Rows near named flat spaces through zero
j600_j629: [ -8 -15  17   5 -26  -6  11  20  31  42  -8  21 -39  -7   4  -7  -9 -11
  24 -16   0  38  -8]
j234_j816: [-22 -25 -34 -10 -12  23 -15  -4  30  -1 -28   2 -73  17  16 -16   1 -52
  37 -22 -16  24  -9]
j704_j501: [ 16   5  -5  40  15 -28 -21  26  -8   1  -1   3   8  12  23 -23  15 -21
 -36  -7  11  -7   9]
j704_j501: [-29 -29 -48  63   1 -18  34  19  -3  -2   0  10   2  18  30  30  40  26
  30  -2  19   3  -1]
j234_j816: [-17  -6  -9  -6  -1  -9  38  17  30   0  -2 -13  10 -18  -5 -27  16  -5
 -17 -29  16  24   9]
j213_j801: [ -9  52 -25  18 -39  18 -17  34  26   2   7  -3 -14   6  -8  44  -1   7
  17  27   2 -29   6]
j704_j501: [ -3  27  11   7   0  -4  -2 -11  -5   0  17 -23  13  23   2 -12  -7 -11
 -16  11  -1 -21   8]
j195_j525: [ -5  -6   8 -35 -21  19  45  14  47  20  -5  24  10 -15 -77  25 -17  64
   3 -19  23  -2  24]
j704_j501: [-24 -14 -12  20   9  10  27  -7 -13  10   1   6 -14  11   8  18   1   2
  24  -6   3 -10  10]
j213_j801: [-30 -29  -2  42  -5 -49  37  -2 -11  46  26   4 -38  32  27 -36  16  -9
   6 -16  18   9  -5]
j195_j525: [-54   4 -20   9 -15  22  26  -1  -4   0  12 -35  14  -5   6 -18   7 -21
   8  -5  -6  -6   2]
j904_j401: [  6  -9  -2  -9   5  -1 -15 -32  14 -32 -17 -24 -21  15  54  -3  10 -39
  37  10 -27  47 -33]
j600_j629: [  5  34   2   6  -8 -31  21   2 -12   9  35   2 -10  -4   9  34   8  32
   8  27  17 -20  -4]
j195_j525: [ -8  36  48 -48 -21   6  45 -32  34  21  22 -22 -15   1 -18   9 -32   7
  22   8  -3  16   0]
j234_j816: [-20 -42 -24  31 -14 -15 -14  -1   9   1  -9  -9  -2  35  16 -43  21 -16
   5 -11  -6  21 -18]
j600_j629: [ 11  35  32   8 -22 -27   2   4   6  11  27 -16  32   1   6   3  -2  20
  -9  29   2   5 -14]
j904_j401: [ -3 -10   4 -23  14  22  10 -13  -8 -35 -17 -17  32 -48  31  14   9 -11
  22   3 -21  44 -22]
j904_j401: [  38   11   27  -53    7  -28  -25  -12    7   24    1   25 -101  -12
   14  -28  -21  -47   -3  -13   -3   20  -11]
j904_j401: [ 38 -22  32   8  -5 -52 -24 -34  19  -8   4 -13  28  60   7 -37   6  21
 -13  17  -4  31 -30]
j234_j816: [-40  -2 -24   6   1  10  45  27  30  26  -9   1 -61 -13  15 -20   5 -52
   8 -47  14  16  25]
j195_j525: [ 33 -26 -13  16   2 -40 -25   9  19 -21 -12   9  19  22   2 -17  27  24
 -19   0  10  20 -16]
j904_j401: [-41 -14 -78 -41 -15   4  -8  -5   3 -21  10 -22 -47   3 -37 -61  24 -20
 -26 -24  11 -38   4]
j234_j816: [ 19  -4  -4 -20  20 -21  22  18 -36   9   7  48 -39 -73  20  49  12  27
  19   1  16   9  -9]
j195_j525: [-10  -1 -33 -23   1  24 -54  -3 -51 -20   3  -6  -6 -25 -11 -24   0 -25
 -21   8 -18 -42  -8]
j213_j801: [  8  56 -21 -17  13 -40  75  31  33  -8  30  -2 -14 -33  -8  33  28  37
 -25 -11  54 -14  32]
j234_j816: [ -9 -18  -6 -19 -25   6 -19 -33   5  -5   5 -10  -5  34 -24 -11  -6  18
  18  16 -14  -7 -20]
j704_j501: [ -8 -22 -51  -4   1  -8   3 -10  10 -23  -6   4 -37  22   0   8  24  12
  19  -4   9  -7  -5]
j600_j629: [  3   0 -19 -22   4   0  11  -3  18 -10  -3   4 -22   5 -21   2   4  10
  -4 -11  12  -9  11]
j213_j801: [-16  14 -17 -40 -29  44 -12  -3  33 -17 -11 -17   2  -5 -43   3 -14   2
   8   2 -12 -10   3]
j195_j525: [ 25   0  32  -4  13  -3 -16 -16 -29  19   4  26 -17   6  -3  18 -24   8
   5  12  -6 -15   1]
j195_j525: [-12   4   5  11  29  37   7 -10 -51  -4  -4   8   6 -25  26  44 -12 -13
  25   9 -15 -17   9]
j195_j525: [-24  17  16  18  -3   8  30  -7  -1  27  13  -8 -19  17  14  11 -15 -17
  20   0  -1  -7  13]
j704_j501: [-17  16 -18  56  -4  -6 -15  48 -56  16  21  10  31 -36  21  13  17   3
 -19  17   7 -36   3]
j213_j801: [-32 -14  -6  24 -27  17   6  42 -14  34   0  23   8 -44  -6  12   1  10
  15  -4   0   4  -4]
j234_j816: [ -5   8   7 -16  -2  -1  23  -4  -7  12  15   6  -6 -14 -16  12  -7  20
   2   1   9 -12   6]
j904_j401: [ 13 -76   2  -1  37 -25   6  -1 -20   7 -28  36 -23 -27  28 -36  17 -18
  -2 -43   2  52 -14]
j234_j816: [ -1   6 -12  22  -2 -31  -2  10 -10  -2  13  -6  -6  -3  35  -6  23  -9
  -1   9   5   8 -15]
j904_j401: [  4  32 -11   5   6  -3   7  19   9  15   8  12 -40  12 -12  11  -7  -8
 -15  -9  20 -36  32]
j213_j801: [ 45  15  22  21  23 -46 -21  20  -6   5  -1  15 -17  -8  48  -9  10 -28
 -23  -1   7  23  -6]
j704_j501: [  2   4 -22  11  -2 -17 -17 -10 -10  -1  11   3 -40  33  11   2   7  -5
   8  12   3 -24  -4]
j904_j401: [  3 -24   5 -11  -6 -13 -10  -9  -5   3   2   2   7   0 -11 -28   2   9
  -9  -3  -2   9 -14]
j704_j501: [ -3  12 -27  -7 -23 -22 -10   2   8 -23  18 -22  18   2  -7 -12  25  22
 -12  19   6  -8 -18]
j904_j401: [-39 -19   1 -34 -28  32   5 -10  -9  -2  -4 -19   5 -56  16 -10  -1 -20
  40   3 -32  44 -38]
j195_j525: [ 28  32 -26 -13   8   2 -28   9  15 -16  -7  14 -51  14  -7  25  -2  -9
  -4   4   8 -31  16]
j600_j629: [  0   0   2  15   0  16 -27  39 -38  29  -9  39 -27 -53  18  19 -10 -24
   7  -2  -9  -5  -1]
j600_j629: [ 19 -13   6 -11  15 -19   2 -42   9 -18   0  -9  -7  47   1  -5   1  12
   6   5   0   4  -6]
j213_j801: [ 19  11   9   1   7 -16  -8  14  -4  -1   0   7  -5 -23  24   4   6 -11
  -6   3   1  16  -7]
j234_j816: [-14  -5   5  71  24   3  10  48  -7  29 -14   9  25   6  18 -23   3 -38
 -37 -35  14  -7  39]
j704_j501: [ -7 -17 -27 -28   1   7 -12  19 -22  -8  -3  12   0 -53 -19 -20  12   2
 -22 -15   4  -8  -4]
j195_j525: [-10 -20  -2   3 -27 -28   2   8  28  10   7 -13  18  16 -18 -50  14  11
 -21 -10   9  20 -13]
j904_j401: [ 44   7  85 -19   5 -46  26   8  15  48  10  28  -3 -32   7  -9 -22  12
 -14 -10  12  53  -7]
j600_j629: [-50  28  30  22  -8  15  37  -6 -50  29  43 -35  55 -20   6  -8 -14  -5
  -9  16  -6 -27   8]
j213_j801: [ 16  -1  -2  22   8  -8 -23   7   2  14  -8  19 -36  33   5  -2  -7 -18
  -5  -6   4 -15  12]
j704_j501: [-21 -13  34 -11 -24  -4  30 -12  -7  36  18   2   5 -18  -6  -2 -13  20
  25   6  -6  22 -18]
j213_j801: [ 46  -9  26 -20  25  11 -34  29  13  -4 -37  26  23 -33 -25 -25 -15 -16
 -51 -32   1  16  19]
j600_j629: [-56   5 -32   7  -7   8  41 -22 -11  -8  28 -43  12  22  -5 -16  13   0
   3   0   6 -30   9]
j600_j629: [  0  21  -5  11 -29  -2 -57  19 -11   0   8 -15   8  -5  12 -26   2 -28
 -16  23 -17  -8 -21]
j234_j816: [-33   3  24  13   2  15  47 -11   7  34  14 -13  15  32 -31 -18 -24   1
 -12 -20  10 -22  35]
j234_j816: [ 16  -6  19  -2  19 -19  17 -15 -20  -3   7   9  12 -12  16  20   3  22
   7   9   3  11  -8]
j195_j525: [ 22  23  -3 -22  20  18 -10 -11  -9 -25  -8   6 -15 -14   8  41  -8  -2
  13  13  -6 -11   5]
j213_j801: [-17  34 -17  15 -33 -37  25  24  52  25  26 -18 -41  34  -4 -27  13  -9
 -14  -8  28  -6  11]
j600_j629: [ 11  25  14   4  32 -11  10 -36 -58 -20  32 -16  39   7  10  27  -1  26
 -12  33   2 -44   5]
j704_j501: [-15 -21 -10  31  19  17   8  19 -37  23 -10  33 -21 -19  15  22  -3 -11
  14 -15   2 -13  15]
j600_j629: [ 41  10  -3  -2  25 -29   7   2 -19  -4   6  42 -37 -12  14  62   8  38
  17  16  19 -12   1]
j904_j401: [ 21  11  -1  10  20   8 -11   8 -21 -17   0  11  49   0 -29  25  -3  37
 -30  10  11 -41  23]
j213_j801: [ 12 -15  10 -28  15   8  -2 -10   2 -12 -14   1  13 -14 -15 -18  -6  -3
 -16 -16  -3  12   3]
[ 13   3  16  48   6  15 -17  32 -20   5  -9  17  70  -5 -11  28  -6  28
 -19  11   2 -20  16] | j213_j801
[-50  30  -9  25 -26  -4  24  -7  -9  44  41 -20 -52  42   4 -15 -11 -27
  12   6   7 -44  14] | j234_j816
[-23 -12 -23 -10 -16 -10  13  15  11  35   4  22 -87  -9   3 -16   3 -25
  19 -24  10   6  -1] | j213_j801
[ 10 -31  14   9   8   3  -1   0  11  10 -25  20 -11   4  13   2  -5  -9
  19 -15  -7  34  -5] | j600_j629
[ 48  24  41  -8   8 -38  -7 -22  28 -11   5 -12   6  32  18  -2  -4   4
 -10  16   1  25 -10] | j904_j401
[ 20  -9 -16 -50 -10  26 -35 -17  67 -61 -44 -32  14   6  -8 -22   7 -22
   5  -7 -24  51 -21] | j234_j816
[ -7  25 -31  -7  -7  34 -41  38  -8 -29  -9 -17  44 -41 -21 -17   7 -18
 -44  -1  -6 -29  11] | j600_j629
[-32 -18  -4   8 -33  37 -28 -20 -11   1  -4 -16  14  19  -4  -1 -12  -5
  35  22 -33  -2 -24] | j213_j801
[-19 -43 -38  -8 -48  12 -51  -6  29 -14 -16 -14  12  39 -44 -51   9  10
  -2   1 -16   1 -25] | j234_j816
[ -8  -4  -4   0  -6  -7 -30  -5 -25   0   9 -14  -2  -1  13 -40   4 -29
 -16   5 -12  -5 -15] | j195_j525
[-39  -7 -28 -15 -24  12 -14  -7  -4  20  10  -9 -59  15 -13 -43  -7 -39
   4 -12  -7 -22  -1] | j600_j629
[-25 -45   1   6   9  19  19 -17 -25  10  -4   8  26   6 -24  -7  -7  21
   6 -13  -3  -9   7] | j213_j801
[-55  -7 -40  25   8  46  23  13 -29 -15  -6 -18  28 -29  15  14  14 -18
  14  -9  -7 -16  13] | j195_j525
[ 58   6  34 -17  10 -25  -6   3  29  -3 -12  27   3  -2  -8  25  -7  32
  -5   5   9  26  -3] | j600_j629
[-10   3  27   0   9  13  40  18 -16  36   4  25  -1 -44  -6  26 -18   9
   7 -14   9   2  19] | j600_j629
[  6  13 -14 -20 -34  -8 -26   8  -2 -11  13   1   5 -25 -10  18  10  32
  11  32  -5  -2 -30] | j704_j501
[  3 -42   3   4   6  29 -25  18  16   5 -47  22  -7 -12   3 -19  -9 -35
   6 -32 -17  38   0] | j600_j629
[-42  -5  23   3  -8   4  69  -8   3  43  20  -4  -9  -3  -7   0 -13   7
  21 -16  10   8  13] | j600_j629
[  3  46   8   0 -28 -53   6  -8 -32   0  67 -27  46  -2 -11   3  17  61
 -26  54  17 -40 -21] | j234_j816
[-13  29  26   3 -16  -6  40  25   0  36  25   7   7 -36  -7  21  -9  21
   2   3  15  -1   9] | j600_j629
[ -6 -48  29  35  18 -14  10 -12 -26  18  -1   0  56  23  -3 -40  -1  11
 -24 -15   0   9   2] | j213_j801
[ -6  -5  15 -52 -27  -6  16 -60   2  -7  29 -21  13  25 -45   1 -12  58
  20  30  -6 -10 -24] | j234_j816
[ 28  -3  16 -11  -3  -6 -10  27  15  32 -10  45 -28  -9 -38   3 -18  18
 -18 -18  16  -8  18] | j195_j525
[-26   8  -5 -40 -31   0   2 -20  15 -13  19 -46  16  -6 -15 -48   5  -9
 -10   6 -10  10 -21] | j195_j525
[ 37 -27 -42 -35  -8 -19 -41   9  32 -34 -28  26 -42 -10  -8   1  25  15
   7  -4   3  26 -26] | j704_j501
[-50 -23  20 -15 -43  34  15   4 -14  28   3  -7  22 -61   3  -3 -11  -1
  43   6 -29  42 -35] | j904_j401
[ -6  28 -24 -11 -57 -13 -15  44  67   2   3 -14 -10  -7 -24 -25  15   0
 -15  -1  11  15 -10] | j600_j629
[-19   4 -37  10   4  15  11  22  -7 -28  -2 -13  43 -27  -7   9  23  14
 -15  -2   9 -16  10] | j704_j501
[-63  -1 -26  17 -28   6  42   6   1  28  22 -18 -26   3   5 -13   9 -13
  23  -9   6  -7   2] | j600_j629

Rows near named flat spaces through zero (a row that begins with a name and a colon came from that space)
j347j950: [  0   0   1  22  -5  10   6  -4 -17  -7  -4  13   0   6 -12  -8   4   9
  17 -20 -16   8   8]
j547j835: [ -9  -4  22   5  23 -28   1 -30   4 -10   6  20  -4 -14  12  15 -34  11
  -5  28  24 -52 -13]
j547j835: [ 22   8 -21  -6  14 -16 -23  -9  25  12  21 -38   9  23   7  10  -5   2
 -11  35  23   7 -14]
j640j552: [ -5  50 -21  -5  36  42 -17 -21 -12 -36  -1   6  36  21 -15  11  -2   4
  30  21  12 -15   2]
j300j996: [-24  26  26  37  37  36  25   6 -25 -23  -1  50  11   1 -12  -2  -3   7
  25   7 -25  -2  15]
j499j389: [ -4 -17  35   4  -4 -11  12  45  14   6 -18  -9 -10  20 -22 -12  40   3
 -32 -46  18  33   8]
j300j996: [-28 -18   7 -26  16   8  11 -23   1 -40  -4  -1   9  -1  14 -16 -20  -3
   8  20  -7 -42 -18]
j547j835: [-13   1  13   5   8   3   6 -44 -27 -34  -1  30  30 -18  12  -2 -12   5
  27  -3   9 -62 -17]
j272j104: [ -4  15   7  24  20 -15  36   4  -1 -19 -53  34  -4 -25 -28  26  19  21
 -31 -35  24 -17  41]
j499j389: [ 16  -3 -14  42  10 -12  -7   6  -7  -3   8 -11  -7   0 -14  10  33  12
  -5 -16  18   7  17]
j300j996: [-18 -28 -14  -9 -41 -19  15  28 -10  15  -8 -14 -40 -29  -4 -13  17   0
 -14 -30  -7  22  17]
j272j104: [-33  -1 -19   8 -26 -10   8  36 -25   7   3 -15 -43  -5 -30 -16  20  20
   3 -28   7  42  25]
j300j996: [-18  -2  39  11  34  31  23  43   7  14  -9  69 -42 -59  19  29 -21 -36
 -19  34 -53 -11  33]
j347j950: [ -9 -25 -30 -19  -9  31  22  30   8 -22 -30 -22 -20  -9  -7 -18  28 -17
 -13 -21 -46  29  29]
j640j552: [-15  39 -18 -17  19  36  15  26  -5 -31 -45   8  19  -7 -29  13  41  -3
 -13 -28  16   8  34]
j640j552: [  7 -37  48  51 -23 -39 -26  -5 -17  62  79  24 -44  -8  33  -8 -50   1
  28  34 -23   1 -34]
j547j835: [ 22 -31  -4  16 -33 -44  20  21  27  41 -20 -18 -52   8 -19  -3  -8  20
 -37 -25 -17  55  24]
j347j950: [-14 -12  18  27  27   7 -15  13 -10 -33  -7  17 -41   3 -32  10  10  12
   2 -23  12 -18  25]
j272j104: [ 18 -12  11 -35 -14 -21   3  32  40  22 -11 -49  26  29   4 -13  40 -12
 -45 -21  31  35 -19]
j272j104: [-10  35  13 -30  18  11   4  19  17  16   7  -1  31   7  14   5  -3 -15
 -12  35  15  11 -16]
j272j104: [-16  47 -36 -41  -9  41  -8  17 -12   3 -16   8   3 -22  -7  15   0 -17
  11   7  -7  15  20]
j499j389: [ 10  19 -31  30  11   4   8  52  -8  28  30 -21  25 -38  23  12  77 -25
 -22  10  14  32  17]
j547j835: [  8 -78  67  24 -22 -15  -7  45   3  30  19  23 -47 -36  28  -7  24 -38
 -23 -36 -27  -9  -5]
j640j552: [ 49 -13 -32   2 -11  -9 -57 -23  14  26  49 -47   8  19  25   7  -2 -15
  13  30   5   2 -30]
j640j552: [-18   5  41   6  14 -12 -13  -8  -3   0  21  14  -9  30 -10  -6 -34  19
  15  16  20 -10 -22]
j499j389: [ 25 -10  20 -50   6   5 -33  -1  38  -3 -24  -6   8   3   9  23   0 -31
 -29  -7  23 -31 -14]
j499j389: [ 32 -27  52  26  17 -20 -77  28  21  18  38 -17 -39  45 -20  17  19  -4
 -12 -19  51   2 -16]
j640j552: [-11 -34   2 -31  -2  12  -3  -5  14 -25  -5 -21 -10  14   6 -21 -11 -10
   1   3 -21 -10 -12]
j347j950: [ -9  33   3  -7   6 -31  26  -5   9   8 -37  20  -4 -10 -21  24 -19  27
 -27  -1  36  -4  18]
j499j389: [-14  47 -26   2  -9  -3  35   3 -11  19 -25  23  -5 -18 -17  12 -21  22
  -2   8  -7  30  30]
j640j552: [ 42  35 -16  49  25  18 -37  10  -3  16  15  10  -2  10 -19  37  21  -1
   7   2   8  21  25]
j347j950: [  9   2  24   5  10  19 -10 -13  -3   7  23  23  22   1  26   0 -17 -19
  20  24 -22 -17 -23]
j300j996: [ 12  13 -17 -17   7 -15 -21  -2  25  31  19 -13 -18  -7  16  24 -35  -7
 -12  54   6   3  -5]
j547j835: [  3  37   0  36   4  -1  23  10 -11  25   9  13  22  14 -10  -3   5  19
   7   6  -3  42   8]
j547j835: [  3  16  -9  -2  12  -6 -31 -30  -6 -11   6   9 -10  -4  -7  24 -26  10
  14  15  27 -37  -2]
j300j996: [-50  31  -4   5   0 -10  18  37 -26  16  29  -4  -8  -7  -8 -13  10  17
   6  19  25  33   4]
j300j996: [  6   0  15   9  31   5 -14 -11  11  -7  21   1   9  16  11   5 -15  -4
   5  34   1 -17 -16]
j272j104: [-46   6   6  26   8  -5  34   4 -32 -21  -2  24 -19 -12 -19 -14  -6  29
  14  -5  -1  -2  18]
j499j389: [-37 -10   6  12  -1 -11  48  -4 -24 -20   9  -1  28  -8  13 -35  15  14
   8  -1  -3  -6 -13]
j547j835: [ -3 -23  -6 -17 -11  14 -10  -4  -4 -20 -11  -1 -14 -13   3  -3   2 -14
   5 -16 -15 -20   4]
j272j104: [ 27 -23   9  59   3 -39 -14   0   0  22  20   3 -37  -4  -9  16   4  18
 -10  -9  12   2  13]
j547j835: [-20  -9 -20 -20  11   1  33 -54  -3 -52 -31   7  16 -16   9  -8 -32  12
   9  15 -15 -54  -2]
j499j389: [-19  -9 -14  31  10  -3  32  15 -27 -13  34 -20  45 -26  31 -25  64  -8
   2   5   7  -4 -10]
j347j950: [ 14 -16 -65 -20 -38 -28   4  -1   4   8 -14 -50  -7 -29   6   2  32  -1
 -24 -20  14  10  15]
j347j950: [-20  20  45 -19  20 -19   4   2  18  16  21   2  21  33   8  -8 -31  10
  -6  40  30   1 -37]
j300j996: [ 12  23 -24   7  21  12 -12 -13   4 -20   6 -28  32  37 -13  -2  16  12
  10   7  18   9  -4]
j640j552: [-18   5   7  -7  15   8  36   7   4 -21 -30  13   9  -5  -7  -5   5   4
 -14  -6  -8  -2  13]
j347j950: [ 23  -2  10  24  -2 -14 -19 -28 -11  -5  -5  17   5  -2  -8  16   2  10
   8 -27  22 -30  -2]
j640j552: [ 13 -17  19  39  23  -8  18 -22  12 -11 -11  22 -17  17 -11   1 -32  20
   0   8 -29  -5  10]
j347j950: [ -1 -28  -9  10 -19   6  19 -12 -17  -8  10  -5  17 -13  23 -26  13  -9
  16  -8 -34  -5 -11]
j272j104: [  3   9   8  15  39  12  24 -18   1 -36 -33  35  24 -25   2  22   9  -2
 -12  -2   2 -46  17]
j499j389: [  1  31  24 -30  -3   0 -18 -11   2  -3 -24  16  23  16 -18  14  -7   5
  -1 -23  44 -18 -12]
j640j552: [-30  40  -8  -5 -18  -7  38  -2 -34   1 -26  33  23 -38  -7   5   8  15
   4 -22  21  -8  15]
j300j996: [-21  25  21  27 -25 -18  13   2 -38  25  16  26   5   5 -15 -14  -5  29
  25 -21  18  21  -7]
j300j996: [  8   8 -14  12  -1  -8 -11 -16  -4   0  14 -17   8  25  -9  -6  -4  17
  14   4  11  10  -8]
j272j104: [ 42 -20 -55  33 -11  22 -16 -30 -21 -23 -10   0   2 -38   7  18  33 -16
  18 -30 -31 -28  28]
j300j996: [  2   5 -28  13 -33 -12   4  -7 -19   8  -5 -13 -10   9 -23 -11   5  25
  14 -30   1  29  12]
j499j389: [-13   3  -8  49  15 -30  13 -24 -27 -16  23   1   4  -2  -7  -5   3  36
  16   6  25 -18   0]
j272j104: [-16   7   4 -54  -3  28  -5  -1  10 -11  -6  -9  20  15  10 -15 -15 -19
   8  14 -10  -3 -21]
j272j104: [-26 -41  38  43  54 -14 -15  47   7 -17  46 -11 -52   1  -1   0  26  -2
 -20  24  21 -10   5]
j640j552: [ 10  -2   9  11  -8 -12  -5  36   5  31   8  -3 -12 -12   2  10  27 -10
 -22 -12  12  23   8]
j547j835: [  3  15 -11   5 -11  -6  57 -11   0  -1  -8 -29  81  34   9 -42  32  17
  -1 -11  -5  39 -21]
j347j950: [  6 -24 -20   1   5  -8 -16  -5  -2 -10   6  -4 -21 -46  19  22  12 -18
 -11   7   7 -41  10]
j547j835: [ 11  12  11  12   6  18 -48   2 -20   5  35  10  10  -2   7  14  16 -18
  25   0  20 -19 -14]
j347j950: [ 24  20 -26  19  -6  30 -19   4 -11   3 -17  17 -18  -5 -25  22   7  -2
  14 -23 -21  19  35]
j499j389: [ -6  32 -25  25   4   7  19   7 -36 -12   8  -6  61 -20   5  -4  70   2
   8 -22  32  -1   4]
[-36  47 -34 -24 -23  17  36  21 -27   5 -15  -1  24 -14 -10 -15  18   8
   9  -8   1  38  15] | j272j104
[ 26  13  19  14  13 -12 -41 -24   0  10  15  22   5  -4   4  33 -15  -2
   7   8  34 -39 -12] | j347j950
[ -2  13 -22  11  10  12  10 -11  -5  -7  -6  10  -9  -7  -5   7 -18   7
  10  19 -23   3  18] | j547j835
[-38   3  24  28   2  32  19  -1 -44 -23 -12  68 -36 -24 -20  -4 -28  11
  38 -17 -43 -14  27] | j640j552
[ 22 -35   3   5 -18   3 -16   8   3   8  16 -20   4   0  18 -12  28 -23
  -1 -18 -15   5 -13] | j547j835
[ 11  11 -25  15   2  19   8 -28 -18   1  35  -4  57  -9  40 -13   5 -14
  32  35 -28  -9 -25] | j272j104
[ 49   0 -25  -1 -35   0 -38 -32   3  27  -7   4 -15  -2  -2  23 -27  -5
  15 -14 -17   0   4] | j272j104
[-14 -39  -2  -9   3  -5   0   1   3 -31   9 -36   0  12   6 -26  22  -2
  -4  -8   6 -12 -13] | j300j996
[ 25  33 -14 -48 -12  24 -34  -1  20  27  -8   0  13   3   9  24 -21 -27
   0  19  -3   9  -8] | j272j104
[ 17  -4  -7  -9 -27  -8  -7 -17   2   4 -30   7 -18   2 -19   8 -16  10
   0 -33  -3   1  11] | j272j104
[  0 -18  35 -27  20  26  -8  12  26 -13  -2  -3  10  24  11 -11  -3 -26
  -8  10 -17  -5 -19] | j347j950
[ 34 -31 -29  -6 -14 -17 -47 -12  21  10   6 -30 -51   0  -4  21 -16  -5
  -8   3   1  -6   8] | j547j835
[ 22  11  21 -14   2   7 -32  58  24  36   4 -11  -1   4  -2  21  45 -31
 -34 -16  29  32   4] | j499j389
[ 60  44   3  15 -11 -17 -22 -49   2  22 -41  46  26  -5 -19  54 -19  15
  -2 -34  34 -29  11] | j347j950
[  5 -11  25   8  28 -12  17   5  20  -7   4  -9  32   8  17  -5  22  -6
 -24  10  16 -11 -16] | j272j104
[-13 -15  48  27  -5  -6 -16  45  -9  19  33  -6 -21  39 -20 -25  24   8
   5 -28  14  42 -11] | j499j389
[-22  17  10  21  -5  -9  15  -6 -27  -5   5  12   8  14 -19 -15  -2  30
  21 -15  15   8  -2] | j499j389
[  6  29 -27  17  12  -3  10 -55 -17 -21   2   6  41   7   2   2 -20  25
  28  20   7 -26  -9] | j547j835
[  6  -8 -19  -9  -1  17   8   1   5 -19 -27  -4  -3  -8  -6   2  12  -8
  -7 -17 -18  -1  18] | j300j996
[ 19 -42 -44  -5 -40  18  -9 -11 -10  -6  -9 -13 -28 -32  12  -6   7 -22
  13 -25 -54  -3  17] | j640j552
[ 13 -49  -8  42  26 -57  29   5  35  -6 -18 -19 -59 -14 -11  15   0  25
 -55   7   3  -3  35] | j499j389
[ 52   7 -42   4 -22 -13 -31 -18  14  12  -5 -46  18  36 -18   7  24  12
  -3 -27  23  27  -1] | j300j996
[ 16  25  45  70  31 -40  39  22  13  30 -24  46 -12   5 -32  29   4  37
 -40 -16  25  27  34] | j640j552
[ 26   1  -7  11  22  -3   2  24  20   1 -10 -14  20 -15   7  21  54 -18
 -38  -9  23   0  14] | j272j104
[ 15  21 -48 -12 -25  -7 -10 -14   4   3 -25 -28 -13  26 -36   4  -8  27
   3 -20  10  34  19] | j547j835
[ 36 -20  35   3  19   6 -21 -27  22 -11  -3  13  26  15  16  10  -6 -18
  -3  -2  -3 -39 -23] | j300j996
[  6 -12   4 -21   2  12 -21 -32   0 -24   4  -3  22   5  16  -4  -9 -13
  17   3   2 -42 -25] | j499j389
[ 18 -10 -16  10  25  23 -13   9  15   4  36 -21  12  -2  33   0  11 -30
   2  47 -31   6  -9] | j547j835
[-24 -13 -15   1  -2  -1  11  24 -10 -18   7 -31  -4   5  -9 -24  37   6
  -3 -15  10  18   5] | j300j996
[ 37 -21 -13  17   5  13 -45  15  15  14  23 -18 -31   4   3  17  10 -22
  -2   7 -17  13   9] | j499j389
